Below are the code and all the weights of a small trained network. Each question names an input and a target symbol and asks about switching units off, where a switched-off unit gives its printed mean instead of its output.

import numpy as np


def w(rows, s, z=0):
    codes = np.array(rows[::2]) - 128.0
    scale = np.full(codes.shape[1], s)
    scale[-1] = z or s
    return codes * scale


def f(y):
    return np.maximum(y, 0)


def softmax(a):
    e = np.exp(a - a.max(-1, keepdims=True))
    return e / e.sum(-1, keepdims=True)


def log_softmax(a):
    a = a - a.max(-1, keepdims=True)
    return a - np.log(np.exp(a).sum(-1, keepdims=True))


def net(x, mask):
    ids = ['ΔΛΣγεζηξ'.index(c) for c in x.split()]
    T = len(ids)
    res = E[ids] + P[:T]
    u = 0
    for l in range(2):
        r = res
        for j in range(2):
            rows = slice(4 * j, 4 * j + 4)
            q, k, v = (r @ M[l][rows].T for M in (Q, K, V))
            z = softmax(np.where(np.tri(T) > 0, q @ k.T / 4**0.5, -1e9)) @ v
            o = O[l][rows]
            res = res + np.where(mask[u + j], z, o[:, -1]) @ o[:, :-1]
        u += 2
        y = f(res @ A[l][:, :-1].T + A[l][:, -1])
        res = res + np.where(mask[u : u + 4], y, B[l][:, -1]) @ B[l][:, :-1]
        u += 4
    return log_softmax(res[-1] @ U[:, :-1].T + U[:, -1])


Q, K, V, O, A, B = {}, {}, {}, {}, {}, {}
E = w([
[140,124,35,84,40,194,174,26,119],'Δ',
[40,161,76,74,181,190,104,176,144],'Λ',
[112,158,118,72,150,51,82,10,154],'Σ',
[54,50,140,82,33,125,114,177,187],'γ',
[248,113,137,75,100,63,71,156,76],'ε',
[195,108,47,64,71,231,131,142,234],'ζ',
[159,223,143,106,132,91,42,132,206],'η',
[218,63,100,150,179,17,160,128,232],'ξ',
],0.014)
P = w([
[181,71,155,140,190,104,61,123,96],'0',
[132,152,108,126,157,88,103,130,119],'1',
[152,39,205,107,183,144,143,114,147],'2',
[80,196,91,161,141,108,157,140,121],'3',
[121,33,224,107,179,181,172,101,190],'4',
[150,157,46,121,189,2,129,154,118],'5',
],0.0096)
Q[0] = w([
[156,207,79,147,87,16,127,100,156],'L0H1',
[110,135,128,122,71,82,163,161,200],'L0H1',
[195,145,76,225,96,102,140,155,77],'L0H1',
[125,56,151,82,150,121,161,141,191],'L0H1',
[108,157,7,127,75,136,52,174,130],'L0H2',
[113,2,171,114,104,87,191,68,235],'L0H2',
[192,68,199,146,97,110,83,127,128],'L0H2',
[90,124,199,137,87,195,173,40,60],'L0H2',
],0.0083)
K[0] = w([
[146,228,76,130,81,64,165,74,128],'L0H1',
[155,146,157,116,183,114,242,128,196],'L0H1',
[250,117,48,101,34,24,115,163,90],'L0H1',
[65,97,155,201,200,194,107,145,193],'L0H1',
[103,181,30,46,40,138,58,146,88],'L0H2',
[98,1,132,129,131,58,207,35,246],'L0H2',
[248,35,213,193,113,84,113,111,157],'L0H2',
[86,74,160,154,141,205,112,62,39],'L0H2',
],0.0067)
V[0] = w([
[151,159,157,79,120,130,128,126,53],'L0H1',
[159,91,109,104,128,120,108,56,183],'L0H1',
[68,96,124,90,227,175,172,177,183],'L0H1',
[137,79,61,61,115,141,81,167,197],'L0H1',
[51,131,132,112,68,61,30,133,84],'L0H2',
[38,84,82,200,149,108,209,128,196],'L0H2',
[10,137,154,128,83,151,150,178,28],'L0H2',
[64,254,22,138,88,160,159,200,92],'L0H2',
],0.005)
O[0] = w([
[131,84,155,104,43,126,154,43,114,109],'L0H1',
[123,166,79,216,101,138,202,92,77,199],'L0H1',
[109,42,80,144,172,156,181,161,152,159],'L0H1',
[101,132,159,171,72,169,206,116,110,217],'L0H1',
[148,137,162,86,97,112,88,124,75,123],'L0H2',
[72,128,46,158,156,60,209,158,100,114],'L0H2',
[121,38,83,54,183,53,67,101,170,2],'L0H2',
[255,137,121,181,169,81,94,168,45,48],'L0H2',
],0.0068,0.0059)
A[0] = w([
[112,191,123,107,103,47,151,254,26,212],'L0N1',
[158,213,153,131,232,123,89,62,152,2],'L0N2',
[223,82,79,170,114,191,129,195,189,187],'L0N3',
[133,50,149,167,136,140,80,99,163,15],'L0N4',
],0.0062,0.0024)
B[0] = w([
[78,51,197,145,115,233,103,143,129,233],'L0N1',
[77,203,73,228,179,197,39,124,148,187],'L0N2',
[80,255,66,96,123,55,144,115,189,253],'L0N3',
[164,164,140,98,152,121,180,110,126,141],'L0N4',
],0.0083,0.0046)
Q[1] = w([
[153,119,135,98,101,38,122,162,108],'L1H1',
[238,126,89,169,179,51,29,130,75],'L1H1',
[195,166,84,180,119,47,101,139,90],'L1H1',
[202,161,84,200,42,2,102,66,118],'L1H1',
[116,220,90,148,188,73,107,194,88],'L1H2',
[80,171,218,158,102,124,109,187,170],'L1H2',
[240,124,67,40,108,85,109,129,108],'L1H2',
[112,63,113,189,188,90,101,90,74],'L1H2',
],0.0079)
K[1] = w([
[178,167,206,63,67,204,160,95,120],'L1H1',
[197,177,186,87,144,209,53,2,137],'L1H1',
[223,161,112,126,119,159,99,23,135],'L1H1',
[173,221,117,113,48,39,133,61,104],'L1H1',
[149,195,128,118,77,104,32,116,102],'L1H2',
[56,92,159,114,199,196,70,189,189],'L1H2',
[197,164,75,107,54,198,179,128,48],'L1H2',
[62,184,167,129,69,127,86,24,137],'L1H2',
],0.0083)
V[1] = w([
[199,185,74,98,224,253,136,61,149],'L1H1',
[179,194,163,211,122,9,196,72,104],'L1H1',
[176,165,180,207,105,75,147,73,175],'L1H1',
[81,91,89,122,11,191,92,126,160],'L1H1',
[118,140,166,139,146,100,126,116,185],'L1H2',
[114,90,149,210,89,83,111,168,116],'L1H2',
[156,152,196,176,143,54,173,107,126],'L1H2',
[197,123,68,149,38,221,164,124,145],'L1H2',
],0.0062)
O[1] = w([
[114,255,132,85,138,125,138,118,100,253],'L1H1',
[122,114,183,144,90,106,165,94,120,69],'L1H1',
[57,147,199,159,127,54,149,142,131,132],'L1H1',
[165,77,56,141,83,63,52,128,126,233],'L1H1',
[154,119,174,110,140,79,96,138,165,185],'L1H2',
[161,169,167,177,113,116,162,85,110,39],'L1H2',
[158,105,129,136,176,100,104,103,164,68],'L1H2',
[158,139,120,152,135,98,145,186,71,212],'L1H2',
],0.0097,0.0044)
A[1] = w([
[140,188,111,102,88,236,112,74,76,102],'L1N1',
[205,63,146,182,102,178,60,201,65,95],'L1N2',
[79,225,230,212,184,252,38,65,199,60],'L1N3',
[140,63,221,95,208,137,198,62,58,2],'L1N4',
],0.0045,0.0035)
B[1] = w([
[165,99,174,103,203,87,169,176,21,228],'L1N1',
[128,159,159,63,125,165,127,7,178,186],'L1N2',
[162,98,55,210,192,126,107,124,170,254],'L1N3',
[100,110,88,133,86,219,172,185,150,131],'L1N4',
],0.011,0.0067)
U = w([
[158,92,76,156,93,82,200,119,3,111],'Δ',
[214,118,152,59,222,164,218,161,118,144],'Λ',
[4,173,94,84,156,52,97,33,74,24],'Σ',
[205,72,75,148,43,124,146,150,151,162],'γ',
[120,166,249,82,77,139,91,188,95,253],'ε',
[152,209,95,86,54,81,142,193,149,23],'ζ',
[191,160,168,178,117,135,104,244,155,43],'η',
[138,113,205,162,130,154,241,182,135,188],'ξ',
],0.0054,0.0043)

Each question gives the input, a string of symbols that net reads in full, and the target symbol t.
The units are the heads (4 rows each of Q, K, V and O) and the neurons (one row each of A and B). Each row of codes is followed by its name. A weight is (code - 128) times the scale printed after its matrix; where a second scale follows, it is the last column's (O, A, B and U).
mask holds one flag per unit, layer by layer, with each layer's heads first. A switched-off unit (its flag False) gives its mean, the last column of its rows in O or B, instead of its output. The means were averaged over made-up inputs and are rounded, as every weight is.
A unit's drop is (log p(t) with every unit on - log p(t) with that unit switched off) / (log p(t) with every unit on - log p(t) with every unit switched off).
top k neurons: the k neurons with the biggest drops, biggest first
k most important neurons of layer l: the k neurons of layer l with the biggest drops, biggest first
which heads matter: for each layer, one digit per head in row order, 1 if its drop is at least 0.15 and else 0, layers parted by /
drop when u is switched off: that unit's drop, to one decimal
input Σ Σ ζ Λ Δ η, target η: top 3 neurons	(L1N3 L0N2 L0N1)
input Σ ε Λ ζ, target ζ: which heads matter	01 / 00
input γ Σ ε, target γ: which heads matter	01 / 10
input η γ ζ ζ Σ, target γ: which heads matter	00 / 10
input γ γ ζ, target γ: which heads matter	00 / 10
input Δ ξ ζ, target ξ: which heads matter	00 / 10
input Σ Σ Λ ζ Λ Λ, target Λ: which heads matter	00 / 10
input ξ ζ Δ, target ξ: which heads matter	00 / 10
input Σ ε Σ γ η, target γ: which heads matter	00 / 10
input Λ Σ γ Σ Δ, target γ: which heads matter	01 / 10
input η η Λ ξ Σ, target ξ: which heads matter	01 / 10
input ε ξ γ, target γ: which heads matter	00 / 10
input η γ ζ η Δ, target γ: which heads matter	00 / 10
input ξ Δ Σ, target ξ: which heads matter	00 / 10
input Σ Σ ξ Λ Δ, target Λ: top 2 neurons	(L0N1 L1N1)
input Λ Σ ξ η, target η: top 2 neurons	(L1N3 L0N2)
input η Δ ζ Λ η, target Λ: top 2 neurons	(L1N1 L0N1)
input Σ Λ ζ ε, target ε: top 2 neurons	(L0N1 L1N3)
input Λ ζ γ ξ η, target ξ: top 2 neurons	(L0N1 L0N4)
input Σ Σ Λ γ η, target γ: most important neuron of layer 1	(L1N1)
input Σ Σ Σ Λ ε, target Λ: most important neuron of layer 1	(L1N1)
input ε ξ ε, target ξ: top neuron	(L1N4)
input Λ Λ ε Σ Δ, target Λ: drop when L0H1 is switched off	0.1
input η ξ η ξ, target ξ: drop when L1H1 is switched off	0.7
input η ζ ε ε, target ε: drop when L0H1 is switched off	0.1
